In the rows, 128 means zero.
Each row is followed by its class.
[135 151  92 120 116 169 169 182 151 163 122 130 114 176 167 146 116 117
  84  96  97 118 151  96 181  97 110 139 148 137 112  83 112 129 142  92
 116  89] | Gasib
[130 101  86 137 136 118 171 139  78  68 119  80 110 115 172  87 136  72
 106 144 149 147  87 163 140 114  95 124 104 139 138 114  92 147 143 121
 115 126] | Kasu
[113 104  83 121 147 123 115 154 108 133 149 161 137  69 143  90 118 110
 113 115 112  94 110 189 136 149 133 160 134 148 161 125 141 126 117 108
  97 112] | Nop
[ 80 124 153 146 148 130 126 129 142 116  93  74 193 129  99 164 128 102
  90 113 149  90  91  76 150 121 141 195 131 220  96 126 152 105 143 116
 169 110] | bonin
[135 150  88  98 142 219 148 183 138 154 127 141 116 164 202 141 171 112
 101  77 129 122 143 107 160 141  95 111 143 147 181 118  84 106 129  57
  98  66] | bonin
[138 135 164 137 139  82 105 120 166 126 150  85 121 153  75 106 127 134
 146 131 111  69 128 139 122 114 165 143 144 148  13 126 195 123 137 147
  95 165] | famuz
[114 137 164 127 131 176 156 138 141 131  80  85 155 151 110 187 151 111
  50 103 151  93 102  81 136 162 109 150 147 211 143 153 150 114 149  99
 125 127] | Tos
[120 136  86 134 132 133 167 168 139 124 139 129 118 144 163 125 119 107
  87 107 117 136 164 115 162  88 131 165 127 147 108  99 101 130 131 107
 137  98] | Gasib
[125 110  99 126 193 152 158 155 110 106 137 154 143  95 125 112 139 118
 104 159 135  90 111 184 147 144 106 146 157 154 134 116 122 130 133 109
 112 133] | rofor
[103 150 182 116 124 179 144 174 146 171 125  84 172 135  81 189 130 118
  47 119 123  97  96 117 139 185 130 152 144 196 159 112 153 120 138  93
 134 111] | Gasib
[135 125  99 118 126 155 151 187 141 134 116 154 145 159 170 114 166  98
 134 103 129 120 178 117 169 105 132 179 132 150 113  74  78 118 127  98
 138  86] | Pagom
[118 115 100 100 160 209 156 209 116 144 134 160 134 110 154 107 137 116
  90 144 130 102  96 200 141 194  85 132 166 169 212  85 119 151 123  82
  88 136] | Kasu
[151 165 188 108 148 155 112 138 166 126 151 106 121 152  94 120 159 131
 122 103  96  72 107 121 147 156 115 123 168 131  47 121 184 136 137 106
  82 162] | Kasu
[127 124  95 142 132 120 150 156 156 118 143 115 126 146 139 115 144 108
 107 114 115 113 166 131 155  84 122 166 133 147  70  90 111 112 140 119
 134  91] | Gasib
[119 138 173 124 127 108 102 125 155 120 129  94 126 125  98 119 140 124
 142 118  99  53 129 126 152 142 134 144 157 139  18 129 175 138 138 142
 120 162] | Kasu
[159 137  96 107 124 189 149 209 124 160 142 147 134 193 192 134 157 117
 114  81 121 120 185 126 169 109 108 158 167 138 129  79  76 112 127  65
 100  72] | Pagom
[106 162 146 122 155 171 138 146 138 133  94  89 182 148 134 184 161  93
  64  92 145  90  84  92 131 137 124 143 160 218 144 139 125 117 152  78
 128 112] | Vonu
[112 127 156 100 138 114  96 135 149 140 140 121 132 123 101 133 129 120
 110 110  75  43 116 125 137 153 126 143 140 144  44 121 156 139 147 123
  78 152] | Nop
[124 124  78 130 119 145 144 174 119 134 139 130 108 170 178 105 121 103
 115  89 137 123 148 137 164 112 115 148 129 144 125  73 111 120 117  70
 117  83] | Kasu
[124 105 104 108 157 156 141 203 115 162 153 165 175  87 163 118 124 138
 112 115 149  93 133 209 155 179 107 174 149 153 188  90 119 142 121 110
  86 118] | Pagom
[143 146 111  89 137 224 151 206 137 136 150 141 126 180 199 137 164  88
  84  81 108 133 144 128 152 144  99 132 164 149 185 113  77 117 126  65
  77  80] | pem
[105  85  80 127 127  91 158 135  84 103 106 111 122 100 164  96 119  57
  93 144 122 150  73 144 135 117 118 141 100 144 145  90  89 154 148 135
  91 126] | Nop
[116 105  98 102 132 162 174 163  96 121  95 109 102 126 167 108 143  60
  76 153 117 148  73 134 119 137  94 108 113 172 177  78  79 156 146 110
  64 129] | Nop
[144 178 174  94 148 185 127 153 166 149 149 110 153 142 129 121 156 151
 107  88  97  58 101 143 159 142 100 118 184 164  50 140 185 117 142 101
  47 144] | bonin
[110 131  85 113 157 159 146 169 117 138 141 149 139  75 138 106 118 128
  80 142 131 115 121 197 129 164 106 158 161 153 186 116 129 137 123  99
 114 125] | Gasib
[ 97 160 172 132 136 175 134 143 134 145 100  86 176 153 107 175 146  97
  49  92 150  80  93  84 150 134 125 159 172 224 121 148 167 108 145 100
 129 104] | Tos
[ 90  90  81 140 173 105 121 152 137 114 135 147 165  63 130  83 105  97
 109 149 125  96 132 180 121 153 149 201 142 160 158 107 108 148 118 122
 140 138] | pem
[111 144 144 124 167 105 124 113 171 121 140 103 146 160  76 121 143 109
 134 109 119  56 118 116 116 138 160 133 154 156  51 120 165 121 153 139
  82 171] | Vonu
[135 131 177 109 160 147  98 133 144 139 142 106 138 121 115 147 149 113
  82 105  79  57  94 106 126 141 126 124 178 153  56 132 159 126 164 121
  72 127] | Nop
[124 109  72 120 145 130 151 163 152 106 155 124 100 161 149 104 126  98
 101 112 108 101 160 111 144  97 118 128 113 127  92  81  85 125 151 114
 134  99] | Gasib
[ 96 102  67 140 110  77 144 158  78 120 100  97 144 100 147  93  92  76
 148 149 157 139 114 165 162 107 122 175  98 147 171  81  95 163 128 154
 144 123] | Pagom
[108 114  73 148 154 124 153 168 125 147 124 150 170  54 156  72 116 113
 119 129 123  89 107 187 159 131 157 174 151 174 127 113 145 135 113 118
 122 125] | bonin
[ 94 140  72 113 108 136 155 149  82 114  60 102 114 120 190 102 123  64
  82 134 138 150  75 143 167 134  70 126 143 167 171 103  92 155 153 109
  90 133] | Tos
[110 144 163 108 134 104 102 128 171 109 158 105 134 126  58  93 130 120
 110 126  74  64 127 145 122 155 156 142 158 132  33 102 166 115 177 163
 103 157] | Gasib
[ 96  68  75 154 163  62 122 140 128  86 161 138 155  61 118  71  81 102
 136 165 121  97 144 195 116 131 165 200 109 148 105 104 117 154 117 143
 159 137] | pem
[109  98  66 148 143 132 145 157 143 116 127 116 131 176 166 109 129 102
 141 100 129 106 166  94 168  67 135 165 125 154  84  96  96  91 136 122
 142  78] | bonin
[126 104  80 138 151 143 147 164 150 111 149 124 116 169 137 119 118  85
 113 123 109  97 159 108 127  94 133 145 132 151 128  99  93 140 140 116
 127 105] | pem
[ 99 119  61 119 186 145 130 154 115 123 137 151 158  87 152  87 142  98
 128 147 152  96 108 196 117 162 125 147 146 143 180 111 102 136 117  98
 117 122] | Vonu
[103 131 156 145 127 132 125 127 120 144 104  61 183 117 103 177 101 104
  90 128 143  71 105 111 136 135 138 182 124 211 111 151 167 122 110  84
 165  98] | pem
[107 124  70 107 171 149 141 169 123 121 134 167 151  78 183  93 137 118
 104 115 148 113 114 208 118 167 116 146 160 178 193 126 108 138 116  88
  88 151] | Vonu
[121 166 164  97 145 133  91 147 151 136 163 115 121 171  88 122 137 120
 119 120 114  59 109 136 117 141 129 131 170 146  64 126 188 143 136 118
  80 163] | famuz
[120 109  75 104 132 188 173 195 109 129  91  99 109 107 206 104 142  81
  92 133 134 133  87 144 138 160  81 108 133 175 203  88  81 151 133 105
  88 117] | bonin
[138 128  90 120 146 167 153 181 143 137 141 135 105 186 173 138 143 123
  94  82 137 121 168 127 170  97  82 139 151 142 142  94  79 114 131  85
  96  98] | rofor
[160 145 190 122 154 147 115 132 179 147 166 101 146 155  71 150 152 133
 121 126  75  55 128 130 124 151 129 117 171 129  45 140 168 136 143 113
  72 154] | pem
[105 130  85  96 134 180 161 183 104 142 105 101 121 117 191 101 140  81
  88 124 146 137  87 154 139 166  86 122 143 170 198  98  87 147 123  87
  81 122] | bonin
[ 90  69  81 165 121  43 133 129  87  72 117  62 129  97 137  83  85  82
 125 164 138 151 113 169 147 108 128 181 112 125 108  90  84 155 152 166
 165 139] | Kasu
[123  97  78 140 133 108 158 138  95  94 117  73 135 128 143 103 112  62
 113 163 129 123  98 143 125 116 100 157 117 117 141 116  88 166 130 129
 124 133] | pem
[126 183 158  88 148 169 139 141 159 133 128 113 126 130  83 127 142 115
  73 119  91  53  89 121 132 155 109 111 170 169  81 128 182 141 157 107
  83 163] | Gasib
[102 117  70 134 171 114 136 159 133 108 144 160 178  85 150  83 129  93
 113 131 143 109 112 175 123 130 157 190 160 141 143 114 107 152 113 113
 157 135] | Vonu
[123 160 171 108 133 128  91 134 168 125 146 107 124 150  66 120 155 131
 135 102  99  50 103 149 146 159  90 115 159 136  77 125 183 142 156 135
  70 179] | Kasu
[ 97  99  45 142 184 103 129 132 124 109 138 159 156  88 153  83 124 106
 133 140 160  95 113 183 110 112 123 146 140 145 157 117 106 147 124 121
 130 137] | Vonu
[ 85  88  63 149 136  75 134 151 124 126 147 146 144  49 125  72  88 112
 112 148 134 100 141 207 128 127 155 185 144 153 129  95 143 136 127 156
 153 120] | Gasib
[ 98 111  70 147  99  82 148 136  92  99  78  82 123 106 157  75 105  64
 123 140 130 153  92 150 174 117 120 155 120 140 134 103 108 140 145 153
 130 129] | Tos
[104 110 102 118 155 161 125 175 131 142 147 163 168  96 147 105 126 113
 108 138 129 103 121 190 124 163 114 169 159 149 193 119 119 140 107 107
 104 131] | pem
[128 123  98 105 141 196 132 189 139 183 134 160 147 106 151 126 141 108
 102 127 124  97 123 191 130 194 102 141 190 148 216 107 127 136 109  68
  90  97] | pem
[129  89  86 138 129 134 166 160 147 118 118 145 120 184 161 115 144 102
 119  94 135 121 171 105 167  84 141 153 132 144 110  92  85  80 134 116
 140  97] | rofor
[114 104  66 143 137 135 147 161 159 118 108 125 124 152 165 104 130 111
 136 113 117 122 169  91 161  86 137 169 113 147 107  96  74 116 129 113
 161 101] | bonin
[118 124 160 113 139 100 115 135 158 139 137 116 166 168  55 134 144 122
 139 124 111  52 151 123 141 170 148 172 126 134  41  73 138 119 165 125
 104 142] | Pagom
[107 127  94 110 141 141 158 168  84 112 110  95 123 143 167  99 133  48
  87 148 164 153  50 145 129 126 106 136 143 161 193 108 113 155 128 112
  98 138] | famuz
[123 133 168 109 149 148 129 140 151 131 124 120 137 174  82 153 138 130
 106 105 115  55 104 111 151 154 108 125 158 167  77 109 173 100 155 120
  73 159] | rofor
[137 128  79 134 140 134 160 150 139 110 140 158 108 181 152 120 142 107
 115  89 136 129 163 110 167  64 122 136 121 142 113 109  95 109 126  87
 137  99] | rofor
[ 98 159 155 121 139  87 119 101 158 118 153 100 127 119  62 105 102 120
  97 140 116  75 129 128 110 115 153 158 152 139  23 107 183 152 153 164
 123 150] | Gasib
[116 115  64 151  98 127 152 177 131 104 126 136 122 168 163 109 108  98
 102  93 119 122 164 124 168  68 133 169 138 172 110 104 113 122 146 129
 151  87] | Tos
[102 122 167 140 142 142 146 136 127 118  88  86 181 141 112 177 155 103
  68  94 160  85  92 104 161 115 118 162 140 235 118 141 146  76 147 105
 135 117] | rofor
[126 117  98 102 130 167 160 162  98 120 108  84 122 113 177 109 120  66
  97 157 130 123  85 156 129 147  88 116 142 157 172 116  97 159 121  95
 106 116] | pem
[114 105 100 133 141 152 125 186 111 124 134 132 137  78 152 115 107 130
 117 124 134  95 111 186 150 163 104 161 138 165 188 118 145 146 115 120
 129 129] | Kasu
[120 101  91 131 183 148 165 158 126 107 122 141 140  99 119  89 124 128
 106 144 155 110 120 191 141 152 111 176 133 171 171  99 125 111 121 118
  99 146] | rofor
[103 133  78 110  98 135 158 157  90  82  92 113 136 130 174  68 130  65
  78 126 137 168  69 164 156 121  83 138 125 166 174 110  88 142 147 110
 108 145] | Tos
[139 142 104 128 130 170 147 173 150 146 128 141 106 151 171 120 152 120
 108  94 116 126 156 135 167 117 115 119 136 147 143  92  97 129 136  80
 114  94] | Kasu
[117 102  94 125 133 113 162 128  88 102  89 104 137  81 169 102 118  78
  81 145 125 147  69 144 141 104 112 146 110 164 149 132  96 147 137 117
 112 137] | Nop
[109 141  90 109 132 183 161 193 146 137 142 160 116 157 162 128 127 103
  83 112 120 144 153 119 153 110 123 148 146 161 164  80  99 126 130  98
 140  83] | Gasib
[130 141  82 109 134 204 145 185 125 137 120 159 140 122 145  94 140 122
  78 125 129  97 104 194 138 151  75 132 186 178 192 125 135 135 130  80
  94 131] | Tos
[109  90  68 135 157 126 128 161 125 127 140 141 161  92 124  99 103 102
 117 136 118  84 134 189 136 153 138 183 164 148 180 139 116 126 120 105
 140 129] | pem
